Small tables with named rows and columns. After each table, cells are looked up by row and column.

Lezo =
	Tosu	Guvikal	Guk	Mil	Sagulap
Laf	132	127	149	160	167
Vulupe	154	145	143	145	148
Zaz	169	110	192	2	180
Dom	124	111	168	170	167
Puda	168	124	156	31	170
Mave	137	145	137	135	136
Larim	120	132	141	119	165

Laf, Mil => 160
Laf, Sagulap => 167
Vulupe, Guk => 143
Larim, Tosu => 120
Puda, Guk => 156
Laf, Tosu => 132

Table Kul
,Fuvena,Dal,Vuniz,Kosep,Latu,Supibo,Burosus,Lozof,Pasiku
Daluke,-0.7,-0.7,0.4,-0.2,-0.1,0.6,0.6,0.2,0.2
Veg,0.5,0.2,0.3,-0.1,-0.1,-0.7,0.4,-0.1,0.4
Pak,0.2,-0.5,-0.1,-0.5,-0.2,-0.2,0.1,-0.6,0.6
Tak,-0.3,0.0,-0.2,0.1,0.0,-0.3,-0.6,0.3,-0.6
Pelokes,0.1,0.5,0.0,-0.5,0.6,0.1,0.4,0.2,0.2
Nevibo,0.1,-0.7,0.2,-0.5,-0.6,0.2,0.2,-0.5,0.2
Keka,0.7,-0.3,-0.1,0.1,-0.6,0.6,0.3,-0.5,-0.2
Vuz,0.3,-0.3,0.1,0.3,0.4,0.6,-0.6,-0.5,0.1
Suro,-0.3,0.4,-0.4,0.1,-0.1,0.4,0.4,0.3,0.5
Zab,0.4,0.0,0.1,-0.2,-0.3,-0.5,0.2,0.3,-0.3
Nosid,0.0,0.1,0.2,0.5,0.4,-0.6,0.1,-0.3,-0.3
Pivuv,-0.1,-0.4,-0.3,0.4,0.6,-0.1,0.4,0.3,0.1
Kolu,0.0,-0.2,-0.3,0.6,-0.6,0.7,-0.5,-0.3,-0.4
Patuda,-0.1,-0.3,-0.5,0.0,0.3,0.5,-0.7,0.0,0.5

Suro, Burosus: 0.4
Pak, Supibo: -0.2
Patuda, Fuvena: -0.1
Pelokes, Burosus: 0.4
Pivuv, Kosep: 0.4
Zab, Lozof: 0.3
Patuda, Burosus: -0.7
Tak, Kosep: 0.1

Vuso =
           Lod  Muzipip    Bes  Rifoguz   Zoke
Meda     41.38    24.69  54.40    44.90  15.93
Bago     70.83    32.16  56.88    61.30  53.88
Zubiped  33.14    50.84  65.94    61.00  43.39
Feroz    55.21    72.00  43.95    43.71  77.48

Bago, Zoke: 53.88
Bago, Rifoguz: 61.30
Zubiped, Bes: 65.94
Zubiped, Muzipip: 50.84
Meda, Muzipip: 24.69
Meda, Zoke: 15.93
Zubiped, Rifoguz: 61.00
Row with the largest Lod: Bago

Reb
         Zituv    Baz   Mese   Guli    Nem
Rerosak  5.095  2.910  3.722  5.046  3.216
Fupu     4.545  4.002  4.040  4.519  4.115
Peg      7.405  1.302  1.805  7.304  2.342
Pakam    7.176  1.568  2.095  7.089  2.437
Fop      3.202  5.928  8.164  3.717  1.282
Nomav    8.028  2.570  2.102  8.036  3.108
Zizorur  7.747  1.441  1.634  7.678  2.325
Runo     2.895  3.873  3.609  2.539  6.320
Somef    4.950  2.835  3.506  4.890  3.231
Zimi     7.160  1.589  2.078  7.091  2.403

What is the Zituv of Fupu in Reb? 4.545
What is the Baz of Fupu in Reb? 4.002
What is the Zituv of Nomav in Reb? 8.028
What is the Mese of Zizorur in Reb? 1.634
What is the Guli of Pakam in Reb? 7.089
What is the Guli of Somef in Reb? 4.890
What is the Nem of Zizorur in Reb? 2.325
What is the Baz of Zimi in Reb? 1.589
What is the Mese of Zimi in Reb? 2.078
What is the Zituv of Peg in Reb? 7.405
What is the Baz of Somef in Reb? 2.835
What is the Nem of Nomav in Reb? 3.108
What is the Baz of Zizorur in Reb? 1.441
What is the Mese of Nomav in Reb? 2.102
What is the Mese of Rerosak in Reb? 3.722

Table Kezem
         Veru  Ferime
Risufer    63     -41
Pezutav    33     -11
Pim        22     -72
Buf         5      51
Mav       -51      35
Feti       17      66
Dig        40      18

What is the Ferime of Pim in Kezem? -72
What is the Veru of Buf in Kezem? 5
What is the Ferime of Feti in Kezem? 66
What is the Ferime of Dig in Kezem? 18
What is the Veru of Pezutav in Kezem? 33
What is the Ferime of Mav in Kezem? 35
What is the Veru of Mav in Kezem? -51
What is the Veru of Feti in Kezem? 17
What is the Veru of Pim in Kezem? 22
What is the Ferime of Buf in Kezem? 51
What is the Veru of Risufer in Kezem? 63
What is the Ferime of Pezutav in Kezem? -11
What is the Veru of Dig in Kezem? 40
What is the Ferime of Risufer in Kezem? -41

Nusose:
|  | Zapibiz | Zepamar | Rofug | Luk | Rifa | Kuf | Vob | Gili | Fudap | Nalolop |
|---|---|---|---|---|---|---|---|---|---|---|
| Neduto | 105 | 97 | 116 | 82 | 115 | 3 | 60 | 115 | 91 | 94 |
| Tok | 100 | 143 | 95 | 104 | 83 | 191 | 137 | 80 | 111 | 89 |
| Buguruf | 97 | 164 | 92 | 118 | 78 | 213 | 173 | 80 | 125 | 95 |

Kuf of Buguruf: 213
Rofug of Tok: 95
Zapibiz of Tok: 100
Luk of Tok: 104
Zapibiz of Buguruf: 97
Nalolop of Neduto: 94
Gili of Tok: 80
Nalolop of Tok: 89
Vob of Buguruf: 173
Zapibiz of Neduto: 105
Zepamar of Tok: 143
Luk of Neduto: 82
Fudap of Neduto: 91
Fudap of Tok: 111
Rofug of Buguruf: 92
Gili of Neduto: 115
Zepamar of Buguruf: 164
Rofug of Neduto: 116
Vob of Tok: 137

